Below is a small trained network, with its code and all its weights. Each question gives an input and a target symbol and asks what happens when units are switched off, that is, made to give their printed mean instead of their output.

import numpy as np


def w(rows, s, z=0):
    codes = np.array(rows[::2]) - 128.0
    scale = np.full(codes.shape[1], s)
    scale[-1] = z or s
    return codes * scale


def f(y):
    return np.maximum(y, 0)


def softmax(a):
    e = np.exp(a - a.max(-1, keepdims=True))
    return e / e.sum(-1, keepdims=True)


def log_softmax(a):
    a = a - a.max(-1, keepdims=True)
    return a - np.log(np.exp(a).sum(-1, keepdims=True))


def net(x, mask):
    ids = ['αβγδεζθλμξπστφ'.index(c) for c in x.split()]
    T = len(ids)
    res = E[ids] + P[:T]
    q, k, v = (res @ M[0].T for M in (Q, K, V))
    z = softmax(np.where(np.tri(T) > 0, q @ k.T / 2**0.5, -1e9)) @ v
    res = res + np.where(mask[0], z, O[0][:, -1]) @ O[0][:, :-1]
    y = f(res @ A[0][:, :-1].T + A[0][:, -1])
    res = res + np.where(mask[1:9], y, B[0][:, -1]) @ B[0][:, :-1]
    return log_softmax(res[-1] @ U[:, :-1].T + U[:, -1])


Q, K, V, O, A, B = {}, {}, {}, {}, {}, {}
E = w([
[105,136,108,146,137],'α',
[117,160,61,106,88],'β',
[107,119,145,94,113],'γ',
[199,184,92,18,2],'δ',
[158,193,97,109,113],'ε',
[145,116,236,68,149],'ζ',
[50,70,195,129,87],'θ',
[127,135,113,39,78],'λ',
[154,174,108,205,181],'μ',
[119,150,115,99,104],'ξ',
[97,104,161,122,110],'π',
[133,185,40,151,121],'σ',
[86,85,209,101,100],'τ',
[137,131,178,145,167],'φ',
],0.017)
P = w([
[172,72,145,170,102],'0',
[111,134,79,12,196],'1',
[219,88,162,156,95],'2',
[71,166,148,80,161],'3',
[195,117,234,199,90],'4',
[66,211,184,110,163],'5',
[223,156,176,145,63],'6',
[36,254,209,148,153],'7',
[189,153,166,178,62],'8',
],0.013)
Q[0] = w([
[10,49,34,77,206],'h1',
[3,164,96,108,160],'h1',
],0.011)
K[0] = w([
[195,2,82,109,157],'h1',
[173,55,94,175,107],'h1',
],0.0087)
V[0] = w([
[66,122,148,65,13],'h1',
[146,80,253,67,175],'h1',
],0.012)
O[0] = w([
[176,21,36,124,221,2],'h1',
[34,138,2,245,81,233],'h1',
],0.01,0.0052)
A[0] = w([
[75,183,144,102,156,93],'n1',
[224,90,134,120,80,98],'n2',
[142,193,48,105,175,154],'n3',
[99,141,113,111,146,40],'n4',
[95,110,189,102,66,6],'n5',
[139,97,175,138,114,76],'n6',
[166,138,156,181,102,169],'n7',
[7,96,140,102,140,72],'n8',
],0.011,0.0017)
B[0] = w([
[111,123,62,165,248,254],'n1',
[103,137,187,139,255,186],'n2',
[127,108,155,6,145,192],'n3',
[200,155,108,107,83,148],'n4',
[199,164,47,127,133,249],'n5',
[153,161,99,84,138,176],'n6',
[109,91,165,155,71,248],'n7',
[162,149,97,59,167,203],'n8',
],0.0094,0.0093)
U = w([
[163,110,181,135,117,120],'α',
[166,98,171,122,158,63],'β',
[204,109,109,147,114,75],'γ',
[119,142,90,68,207,135],'δ',
[83,154,193,182,193,36],'ε',
[63,125,85,141,59,19],'ζ',
[199,95,85,138,129,80],'θ',
[176,86,124,121,143,91],'λ',
[190,193,200,113,23,129],'μ',
[76,132,152,115,191,240],'ξ',
[144,74,137,129,108,255],'π',
[171,117,209,95,133,77],'σ',
[131,74,102,130,116,169],'τ',
[72,132,178,135,1,234],'φ',
],0.0076,0.0047)

Each question gives the input, a string of symbols that net reads in full, and the target symbol t.
The units are the heads (2 rows each of Q, K, V and O) and the neurons (one row each of A and B). Each row of codes is followed by its name. A weight is (code - 128) times the scale printed after its matrix; where a second scale follows, it is the last column's (O, A, B and U).
mask holds one flag per unit, heads first, then neurons. A switched-off unit (its flag False) gives its mean, the last column of its rows in O or B, instead of its output. The means were averaged over made-up inputs and are rounded, as every weight is.
A unit's drop is (log p(t) with every unit on - log p(t) with that unit switched off) / (log p(t) with every unit on - log p(t) with every unit switched off).
The circuit of an input: a set's keep is (log p(t) with only the set's units on - log p(t) with every unit switched off) / (log p(t) with every unit on - log p(t) with every unit switched off). Starting from all 9 units, units are removed one at a time, each time the one whose removal leaves the highest keep (on an exact tie, the one counted first), for as long as the keep stays at least 0.8.
units of the circuit, in order: the units of the circuit, biggest drop first
top k neurons: the k neurons with the biggest drops, biggest first
drop of u: that unit's drop, to one decimal
input σ μ γ ζ τ π, target δ: units of the circuit, in order	(n7 n8)
input ζ φ ζ, target φ: units of the circuit, in order	(h1 n1)
input π ζ μ σ α, target σ: units of the circuit, in order	(h1)
input π μ μ φ μ ζ, target δ: units of the circuit, in order	(n8 n1 n7)
input μ μ γ ζ φ δ φ, target δ: top 3 neurons	(n2 n7 n3)
input σ ζ ζ φ ξ, target φ: units of the circuit, in order	(h1 n1 n5)
input β μ μ τ μ ζ φ γ, target δ: top 3 neurons	(n1 n5 n8)
input φ μ μ ζ, target δ: units of the circuit, in order	(n1 n5 n8 h1)
input μ π ζ ζ ζ φ τ, target φ: units of the circuit, in order	(h1 n1)
input τ ε μ λ σ π, target δ: units of the circuit, in order	(n8 n7)
input μ ζ θ μ μ γ, target δ: top 2 neurons	(n1 n8)
input μ θ ζ ζ φ τ, target δ: top 3 neurons	(n8 n1 n5)
input μ φ β, target φ: units of the circuit, in order	(h1 n1 n5)
input φ τ ε μ ε σ μ μ μ, target μ: units of the circuit, in order	(h1)
input β σ φ σ μ, target σ: top 2 neurons	(n1 n2)
input μ λ ζ τ, target δ: drop of n1	0.2
input θ φ ξ σ μ ζ φ, target ζ: drop of h1	1.0
input μ φ φ, target φ: drop of h1	0.4
input ζ τ φ ζ μ φ μ μ ζ, target μ: drop of n5	0.2
input μ μ μ ε μ μ ξ μ τ, target μ: top neuron	(n5)
